Each row has a hidden value; after the row comes its group, the name of the range that the value falls in. Each part has its own.
[  67  258 -118  306  228  106  -32  316  415   70  122  301    5 -119
  -78 -220 -196 -231   21  118 -172  -73 -186 -321  -14  272  -72    4
  190 -218  135 -106  149   75   25   48 -175  -32   39  -92 -202 -166
   74 -116 -164   63  -30   36  -58]
J930
[ 145   99  -22 -253  -88  130    3  213 -180 -457   66  -61 -151  -78
  101 -159  248  245 -329 -137  -43  208  163  -74 -444   67    0 -113
  140  147 -190 -102   32 -144   90  301 -336  163  -75   36  -83  123
 -332  295  122   53 -245  293  141]
J182
[ -81   19  126  128  114   23  -26   74  170   77   55  279   16   10
 -159  -93 -185 -107  -44   87 -175  -36  -14  -90  -23  109  -82  -18
  111 -226  102 -146  -13   10 -182  107  136  -17   -2   98  -70   23
   -4   88  -30 -120   91  130 -128]
J81
[ -14   21  106  -48   44  103 -111 -172   19   61   99   93  -36  -43
 -138   13  125  203 -216   -8 -244   20  188  251  103 -160 -116 -166
   17   69  -87  188  -21  -81  -98  101  205  -23  -75   42  111   28
   11  218  -41 -117   22  270   65]
J437
[ 230  236   51  -25  -74   58    5 -101 -203    9   42  160 -325  240
   77   91  203  -64  -73  -15  -79   86   29  195   38 -230  -19   69
 -136  139  -87  -26 -222  -73   -8 -231  106  213  -40 -161  -39  -35
  -33 -199  110  -79   26   60  115]
J437
[ -46   87  122  158  115   29   -7   35  115  133  136  274    5   16
 -112  -49 -233 -167    1  107 -253   12  -47 -115  -14  156  -72  -34
   95 -234   17 -128   25  -14 -194   77  137  -21  -97   55  -36  -16
   48   29  -39 -131  135  117 -157]
J437
[  48 -226  247 -187   61  -39 -173 -115 -232 -168 -201  -21  240  -86
 -302  -17  187   76 -149 -190  529   17  323 -241  -50  250 -111  -70
  435 -135 -282   45  307  -38  282  144 -213  180  144   21 -201   11
 -190  129  -10 -155 -186  215 -227]
J182
[ 211  161   22  -59 -194  -70  135 -272   33   78  166 -132 -166  238
 -122  121  206 -151  114  -51   79  -84   68   79  126  -40  163  -13
 -180  118 -170    5 -179  111  113 -119  208  -43   28 -169  113  -56
  201 -404  -89   18  -14  -23  133]
J122
[  16  230 -167  -34  -46  120   70  424  216 -142  202  -67 -110  -88
    8 -359  -37  145  -67  -15 -302  197 -118  106 -260  164   67   59
  102   17   22  -37 -180   55  246   90 -133 -139   94    9  -62  175
 -380 -131   93  134 -100   76  336]
J927
[ 196  102   31   57  -57  -77  121 -137  187    8   66   19 -188  126
 -198   37  222  -73   85  -99   26 -141   91  216  226  -25   50   23
 -109   96   39  -95 -300  -45  -68    6  137   64   30 -114   31  -90
   84 -413 -111 -110   17   53   -8]
J122
[-260 -389   43 -296 -347 -216   98 -175 -180  -51   58 -113 -136   21
  -60 -171  -44  123 -115   65  -32  196 -136  124 -119  111    3   -7
   48  -49  -29 -221 -216  -26  -60  -79   92  -86 -161  327  343  149
 -193  149  -54 -205  375  118  236]
J81
[ 137   92 -176 -155  -10    5  101  -91  263  136   50  -88 -289  295
 -125   95  428 -201   42  -49  165 -152  -60  169  110  -48  183    2
 -178   42  -90  -83 -204  -21  -12  -85  131  197  170  -76   93 -122
  200 -434 -200   85  196 -145   86]
J606
[  -7 -161 -156   64   53  193  287   56  132  -21  132  -67 -105 -106
 -141 -192   91  -52    6  102  120  148   23 -211  -33  328  -99    9
  275   51 -227 -180   69    5  182 -112  -80 -220  -36 -106  338 -230
  -73  236  -24 -297  217   99  106]
J927
[  44 -199  202   -1  147 -154   -6 -262 -278  168 -152   48   98 -120
 -359   23   39  -64  -20   11  418 -132  218 -189  227  402 -135 -106
  244  -23 -326  166  432  -94  207  -80  -74   54   71  155  -53 -211
 -114    4 -253 -184  -59  151 -196]
J731
[ 207  -14  -77  -85 -156  -26  220 -213  244  -97  -11 -152 -176  120
 -233  -61  411 -102   61  -83  458 -196  135  -15  165   -1  105    5
  -91  221   -5  -43 -172  120  203 -124  -13  -70  217 -118  138 -191
  143 -231 -153   26 -110  -27  160]
J81
[-172   61  -34 -112 -227  -61  101  146   37  -94  215  -94 -178  -53
   -5 -318 -129  151 -117   41 -299  278 -160  190 -239   96   41    2
   -5   36   88  -28 -257  117   89   23   -3 -177  -93  166   75  236
 -290  -63   71  -43   77  160  358]
J81
[ 170  121   44   -9   56   27  -16 -131  -95  107  -54  149 -167  189
   51   53  107 -255  -50  -89  122  157  -20  181  193   64 -100  135
  -28   98  -22   40 -161 -295  225 -471  -19  129   93 -123  -26 -164
 -153 -513  -40  -20   19   -9  -64]
J81
[ -20   91  113  144   57   31  -19   38  134   96  164  239   48   28
 -109  -66 -224 -136   47  101 -273  -58   -2 -119  -34  103  -20  -24
   42 -229   13 -174    3   23 -226  154  160  -45  -86   41    1   27
   82   58   -9  -98   66  109 -127]
J182
[ 113  -65  112 -159   43 -109   77 -217 -157  -84  -59  -80  -54 -114
 -282    9  124  102 -121  -96  282  -23  204  -39   74  294  -14 -115
  235  110 -273  258  160 -173  255   53  -93   10   70  164 -113 -178
 -309  -18 -194  129 -196  162  -10]
J606
[ 198  191 -197   -3  -76  130   49  287 -146 -149  188   29 -145 -194
  148 -234   71  204   19  123 -323 -183  187  -55 -260   29   17  -67
 -257  214 -225 -250  234 -107 -156  303 -218    4 -114  109  210   39
 -163  379   51  -30 -273  230  205]
J930
[-233 -187  -28 -281 -299 -200 -203    7  -44 -136   14  -14  -48  -31
   55 -183 -113  123 -100  -45  -77  219 -207  137 -179  -23  -13  103
  124 -202  140 -183 -245  -39   -2   -6  -91   95  -94  203   22  198
 -256 -105   21  -12  202  108  157]
J437
[-108 -319   19 -296 -174 -157  -49 -113   62  -75   -4   70 -112  105
  -81   77   23   94 -184  -10 -146   77 -213   31  -67   31   26  -33
  269 -288  -24 -253 -263 -179 -157   57  196  106  -74  239  102   41
 -107  130 -192   91  458   19   76]
J606
[ 209  138 -139  -74 -164   -4   -8 -143    0  129  101  -49 -216  170
   41  173  234 -118  127  -10   24  -39  -28   72  104 -138   47   66
 -131   45 -202 -108  -96   25  124 -248  117   72   28 -219  150 -103
  166 -325  -66  -36  152  -39  145]
J81
[ 180   26  132  -69   -7  -56  271  -59 -379 -157   80  -23 -183 -115
    3  -96   73  -33 -336   -7   31  233   55 -236 -159  545 -103 -274
  114  270 -317   65  296 -241  241  -86 -314  -54 -193  178   52 -118
 -225  114 -249  -67  -97  275   53]
J930
[ -32   97   76  103   97   82  -57   85  193   71  135  248   43   86
 -113 -123 -175 -114   -4   93 -259  -74  -19  -61  -45   42   29   11
   51 -224   59 -128  -64    8 -217  167  164    4  -11   44  -41   34
   28   56   16   17   15   55  -69]
J122
[-250 -292   39  -92 -104 -156  165 -112  100   16   77  -14  -95   38
 -171  -72  -80 -119  -77   94   23    7  -73 -120 -114  261    7  -88
   36 -134   20 -304  -39    7 -207  110  116  -85 -117  257  237    6
   61  112 -186 -227  308  142  -34]
J731
[ -56  274  -45  211   11   11    1  320  128   95  164  236 -100  -74
  -69 -460 -273  -21    9  233 -308  -18 -232  -67  -96  104   24   44
  -15  -89  178   21    7  289    1    4  -82  -82    2  105 -161   94
 -119  -11   23   41  -82   29  296]
J930
[ 140  -15  -84 -128  -81  -39   65 -186  -94   56  -68  -15 -194  235
   35   12  204 -304   14  -27  378   12  -45  -18  106  100   37  136
  -93  126  -97  -76  -67 -154  255 -442  -87  109  138  -79  105 -219
  -35 -418 -115   57    8 -104   58]
J731
[ 187  112  108  -66 -210 -108  100 -288 -429   82   28   11 -316  213
  -14  141  108  -32   -6   49   63   50   64  114   84 -116   13   57
 -136  210 -248   68  -94   44  173 -348  194   44  -40  -79   36  -56
  -90 -182   45  -95   -6   68  238]
J731
[ -32   66   48   87  147   81  -83  119  227   76   53  269   37   35
 -107  -69 -147  -96  -44   73 -213  -99    0  -65  -29   58  -36    4
   76 -214   76 -125   -4  -65 -150  121  143   -5   76   81  -71    3
  -34   70  -44   47    7   80  -98]
J927
[-280 -237  112  -63 -170 -245  -62 -145   19   66   16  169  -16   -6
  -84 -179 -205 -163  -56  124   24   18 -195 -128  -50  139  -65  -48
   -3 -249  207 -250  -10   70 -272   -7  -24   41 -170  309  111   56
  130   51 -165 -218  298  118  -76]
J606
[ 117  -83 -147  -13   -5 -104   61 -181  366  130  -39 -100  -40   85
 -197   39  240 -260  153 -129  346 -187    2   99  357  189   28   92
  -39   41   36  -95 -143 -158  218 -248   -1  -24  221 -119  152 -262
  112 -657 -330   11   67  -91  -66]
J930
[-305 -318   18 -132 -279 -185  187 -156 -107   -4  116 -130 -130  -39
  -80 -240 -118   -6  -67  116   24  184  -94   24 -111  229  -36  -24
  -30   36   16 -212  -96   67  -32  -96   20 -202 -194  257  378   75
  -89   85  -67 -344  278  186  187]
J731
[  82   96  -15  117  -25   52  269  200  236   87  252   93  -41  -69
 -121 -426  -62  -66   -2  163 -306  -14 -178  -84   -3  364   51 -140
  -28   -9   20 -108  -24   76  -24    1  -49 -251  -26  193  222   38
   23   82 -194   -5  126  -18  209]
J606
[ -75   50  113   79   55   17 -128   62  146   54   80  244  120    3
  -85  -96 -243 -126   31   46 -175  -44   18  -90  -56   76  -48   33
   59 -263   94 -166   -1  -25 -162  130   89  -14    0   77  -61   64
  -16    8   27  -45  -14  115 -169]
J437
[ 174  -92  105 -102 -226 -177  172 -266 -289  -92 -108   34 -323  111
 -162  -64  278   42   14    1  326 -100  114  127  147  -82    2   59
 -106  223  -54  -84 -194   12  -17 -177   -2  160   -5   73   65 -103
 -110  -57   -5 -194    7   66  152]
J606
[  81   83  -41  -29  -26  -56  -51 -214 -105  106   80   35  -68  -93
 -174 -174   -9  126   86  122  -10 -262  138  127  196  -41   81   -6
 -121  150 -146  279  108  -37  -30   56   21  -10   -8  164   63 -179
 -136   51 -100  201 -275   59  192]
J122
[ -56   21  -75 -256   45   65 -248  167 -391  -55  -27  -37  -54  -94
  183  -69  125   48 -258  -60   67  296   41  -44 -331  181 -135  -50
  115    3 -319   -6  368 -207  220  -28 -393  295  -62   67  -54   90
 -291   26   39 -136  -25  246   -8]
J927
[ -72   67   60   76  137  106 -137   82  164   55   81  285   26  103
  -65  -62 -162 -140  -54   65 -201   10  -42  -69  -69    3  -29   53
  134 -271   64 -139  -62  -46 -197  110  126   97  -21  -11  -94    1
    3   37   52  -19   73   72 -129]
J122
[ 224  108  123   42  -49   67   -5 -187 -212  -86  -63  178 -134  154
   38  -99  107 -161  -83  -76  240  189   68   70  166  -43 -122  173
   57  188   22   73 -198 -141  274 -465 -122   89   30 -229  -50 -175
 -168 -293  122  -78 -169   52   45]
J122
[ 259   21   93   67  -98   37   56 -167  -86 -156  -94  123 -128   -7
 -102 -135  227   16  -11  -98  302   48  172   86  239  -79 -162  127
   92  220   47    8 -201  -50  232 -316 -134   23   65 -205   11 -178
 -138 -133   84 -199 -151  117   74]
J437
[ 180   13 -107  -70  102   78   46  353  227   29   51  199  -73  110
 -127 -182   71   89  -97  104 -356 -183 -229  -43  -46  180  155  -23
  216 -236 -109 -188 -107 -131  -50  138  123   82  188  194  -45   36
 -207  146 -209  368  186 -187  235]
J930
[-372  -27  165    0 -249 -294 -155 -116  -93   62   85  202  -87   -7
  -45 -294 -400  -94  -72  168 -110  172 -293  -21 -122  -15  -44   30
  -19 -236  331  -33 -116  299 -202  -49  -21   41 -248  259 -120  176
   18  -83   18 -181  168  161  107]
J182
[ 106   40  -22 -203 -112  -46  199 -210 -219   15  -45  -54 -432  382
 -101   19  338 -116 -103   61  305  -77   18  111  -12 -110  188   54
 -204  246 -159   38 -175   60   79 -224  148  188  124   21   15 -102
  -62 -161  -13   82  -18  -79  297]
J930
[ 177  -98  152  -73  -30 -109   89  -83 -486  -90  -60    0   60 -173
 -124 -236   67  -93  -31   23  456   22  147 -434  -81  533  -77 -120
  191   64 -383  -13  515  -55  242  -53 -492  109  -75  166   -1 -141
 -159  154 -128 -169 -182  141 -102]
J182
[   0  -66   90 -312   -1   -9 -214 -126  -86 -124  -17 -190  164 -116
  -97  116  142  158 -239 -269  132  192  245   76  -90  182  -81 -127
  261   -5 -274  210  158 -250  382   94 -101    5   95   38  -74   73
 -280 -125  -96   91 -177  273  -82]
J606
[  95 -132  -25  -42  105   51  -47  151   63  123  -55  333   -9  108
 -172 -214   28  -44    2  206  -45 -219 -215 -223   44  114   70   32
  268 -352 -110 -200   54  -23 -170   13   48  209  121  207  -15  -90
  -43  330 -142  174  282 -221   74]
J437
[-100  -57   89 -123  135  -48 -239 -217 -449  177 -143  127  -41  -37
  -93 -153   42  -95 -182   70  396  171  -14  -62   81  165 -147   -9
  208  -11 -228  367  381  -60  228 -300 -298  312  -40  113 -157 -182
 -177  -44  -64 -101  -14   95  -28]
J182
[ -75   23  151  132   84   29  -28   61  154   46  103  254   65   61
 -164 -136 -200 -131  -16   78 -182  -33   -6 -107  -46  112  -20    1
  110 -248   87 -176  -55   42 -222  168  135    1  -47   53  -54   53
   36   60   18 -127   58  107 -135]
J122
[ -77   72  129  106  173   90  -79   46  145   79   65  285   50   70
 -116  -44 -203 -199  -60   62 -115   44  -14 -151  -63  119  -69   12
  175 -268   43  -84   22  -24 -114   64  110   30    3   13 -134  -23
   -5   30   23  -51   53   98 -194]
J437
[-131   -6  141  115   94    2  -79   29   90  109   67  289   54   18
  -94  -98 -255 -177  -11   84 -166   37  -42  -81  -26  133 -104   21
   94 -268  100 -177   -4  -46 -210   49   90   23  -77   97  -30   24
    0   13    5 -183  136  128 -204]
J437
[ 108  -75  -39 -187    5  -76  223 -154    9   34 -122  -16 -395  295
 -236  -30  441  -99  -63  -13  355 -167   19  228  142    1  145   37
 -134  178  -49  -32 -253  -99  -44 -128   98  259  193  127   34 -156
  -85 -246 -150   30  111 -107  126]
J81
[-258  -23   39  -11 -221 -275 -249   28   25   26   20  191   20 -138
   54 -313 -341  -91  -25   76  -81  113 -286  -33  -72   76 -109   63
  -17 -229  357 -119  -31  110  -60 -105 -227   36 -126  242  -93  137
  -51 -221  -90  -83   82  140   41]
J81
[-122   -5   87   99  130   16  -51  117  167  102   35  268  -10   43
 -151  -86 -166  -93  -46   96 -197  -69  -24  -31  -45   81  -57    6
   70 -238  101 -186  -28  -12 -229  139  166   37   21  128  -64   53
  -33   69  -26 -120  118  116 -114]
J927
[-196 -199   47  -23 -132   -1   56 -148 -286   54   55  131 -181   62
 -131 -264 -127   28  -46  269   87  187 -150 -135  -59  -23  -41  108
  254 -105 -119  -22  -39  266  -27 -197   71   17 -186   51  124  -73
 -103  387  171 -270  288   40  283]
J122
[ -95   83  154  128  141   22  -81   46  122  141   81  269   87   43
 -133  -35 -284 -205   20   75 -158   -7   -1 -134  -47  154  -58   14
  104 -290   41 -105   56    0 -128   83  150  -17    7   65 -126   29
   -8  -36    8  -74   35  107 -215]
J606
